Below is a small trained network, with its code and all its weights. Each question gives an input and a class and asks what happens when units are switched off, that is, made to give their printed mean instead of their output.

import numpy as np


def w(rows, s, z=0):
    codes = np.array(rows[::2]) - 128.0
    scale = np.full(codes.shape[1], s)
    scale[-1] = z or s
    return codes * scale


def norm(h):
    return h / np.sqrt((h * h).mean(-1, keepdims=True) + 1e-5)


def f(y):
    return y / 2 * (1 + np.tanh(0.7978845608 * (y + 0.044715 * y**3)))


def log_softmax(a):
    a = a - a.max(-1, keepdims=True)
    return a - np.log(np.exp(a).sum(-1, keepdims=True))


def net(x, mask):
    res = np.array(x, float).reshape(1, 4) / 4 @ E
    u = 0
    for l in range(2):
        y = f(norm(res) @ A[l][:, :-1].T + A[l][:, -1])
        res = res + np.where(mask[u : u + 9], y, B[l][:, -1]) @ B[l][:, :-1]
        u += 9
    return log_softmax(norm(res)[-1] @ U[:, :-1].T + U[:, -1])


A, B = {}, {}
E = w([
[158,253,111,86],'x0',
[189,59,169,91],'x1',
[138,167,242,194],'x2',
[41,78,216,65],'x3',
],0.005)
A[0] = w([
[168,160,128,73,86],'L0N0',
[104,160,140,165,42],'L0N1',
[89,92,89,165,87],'L0N2',
[120,83,142,11,32],'L0N3',
[164,137,169,117,2],'L0N4',
[110,91,159,94,221],'L0N5',
[214,156,152,103,213],'L0N6',
[168,129,135,133,212],'L0N7',
[160,153,150,87,128],'L0N8',
],0.012,0.0022)
B[0] = w([
[175,97,161,179,181],'L0N0',
[107,100,229,104,146],'L0N1',
[160,172,229,96,171],'L0N2',
[101,93,167,22,254],'L0N3',
[90,229,135,165,132],'L0N4',
[122,156,3,65,228],'L0N5',
[157,56,148,199,253],'L0N6',
[102,48,42,100,184],'L0N7',
[139,165,78,215,172],'L0N8',
],0.0047,0.0032)
A[1] = w([
[20,148,177,151,82],'L1N0',
[162,64,76,120,82],'L1N1',
[95,63,188,167,223],'L1N2',
[209,81,152,149,158],'L1N3',
[2,139,165,162,7],'L1N4',
[155,201,164,171,225],'L1N5',
[156,158,200,236,41],'L1N6',
[183,98,27,152,107],'L1N7',
[55,205,170,150,166],'L1N8',
],0.009,0.0017)
B[1] = w([
[239,163,150,107,193],'L1N0',
[159,186,230,178,192],'L1N1',
[219,172,55,134,211],'L1N2',
[163,32,145,40,210],'L1N3',
[163,253,234,127,182],'L1N4',
[33,65,192,164,222],'L1N5',
[21,54,135,224,254],'L1N6',
[109,214,38,128,234],'L1N7',
[155,94,143,148,211],'L1N8',
],0.0059,0.0038)
U = w([
[105,62,128,68,208],'0',
[149,174,34,164,5],'1',
[106,70,158,207,249],'2',
[253,71,97,147,142],'3',
[194,170,196,152,9],'4',
],0.014,0.0018)

Each question gives the input, the list of numbers given to net, and the class t.
The units are the neurons (one row each of A and B). Each row of codes is followed by its name. A weight is (code - 128) times the scale printed after its matrix; where a second scale follows, it is the last column's (A, B and U).
mask holds one flag per neuron, layer by layer. A switched-off neuron (its flag False) gives its mean, the last column of its row in B, instead of its output. The means were averaged over made-up inputs and are rounded, as every weight is.
A unit's drop is (log p(t) with every unit on - log p(t) with that unit switched off) / (log p(t) with every unit on - log p(t) with every unit switched off).
The circuit of an input: a set's keep is (log p(t) with only the set's units on - log p(t) with every unit switched off) / (log p(t) with every unit on - log p(t) with every unit switched off). Starting from the 12 units with the biggest drops (on a tie, the unit counted first), units are removed one at a time, each time the one whose removal leaves the highest keep (on an exact tie, the one counted first), for as long as the keep stays at least 0.8.
units of the circuit, in order: the units of the circuit, biggest drop first
unit that matters most: the unit with the biggest drop
top k neurons: the k neurons with the biggest drops, biggest first
k most important neurons of layer l: the k neurons of layer l with the biggest drops, biggest first
drop of u: that unit's drop, to one decimal
input [-7,0,2,5], class 4: units of the circuit, in order	[L1N4 L1N6 L1N2]
input [-3,0,3,4], class 4: unit that matters most	L1N4
input [2,7,8,-7], class 2: units of the circuit, in order	[L1N6 L1N5]
input [2,-4,3,-6], class 2: 2 most important neurons of layer 0	[L0N5 L0N1]
input [8,-7,-2,0], class 2: units of the circuit, in order	[L0N5 L1N5 L1N2]
input [-8,8,5,6], class 3: units of the circuit, in order	[L1N2 L1N5]
input [-5,-8,8,7], class 4: units of the circuit, in order	[L1N4 L1N0]
input [6,4,4,-8], class 2: 2 most important neurons of layer 0	[L0N5 L0N6]
input [-8,4,6,-1], class 3: 3 most important neurons of layer 1	[L1N2 L1N5 L1N3]
input [1,6,2,-3], class 2: 2 most important neurons of layer 1	[L1N6 L1N0]
input [-4,6,8,8], class 3: units of the circuit, in order	[L1N2 L1N5 L0N5]
input [-4,-1,-7,-2], class 1: top 3 neurons	[L1N7 L1N3 L1N1]
input [-3,-1,-2,0], class 0: top 2 neurons	[L0N2 L0N6]
input [-4,1,-3,-8], class 1: units of the circuit, in order	[L1N7]
input [-6,2,7,6], class 4: top 2 neurons	[L1N4 L0N6]
input [4,-7,-3,2], class 4: 3 most important neurons of layer 0	[L0N5 L0N7 L0N1]
input [-1,-8,-1,8], class 4: 2 most important neurons of layer 1	[L1N4 L1N0]
input [3,4,2,-3], class 2: 2 most important neurons of layer 0	[L0N4 L0N5]
input [3,4,4,-6], class 2: drop of L1N5	0.1
input [-1,-7,-1,0], class 4: drop of L1N3	0.0
input [-2,-2,4,3], class 4: units of the circuit, in order	[L1N4]
input [-8,4,5,6], class 3: drop of L1N2	0.6
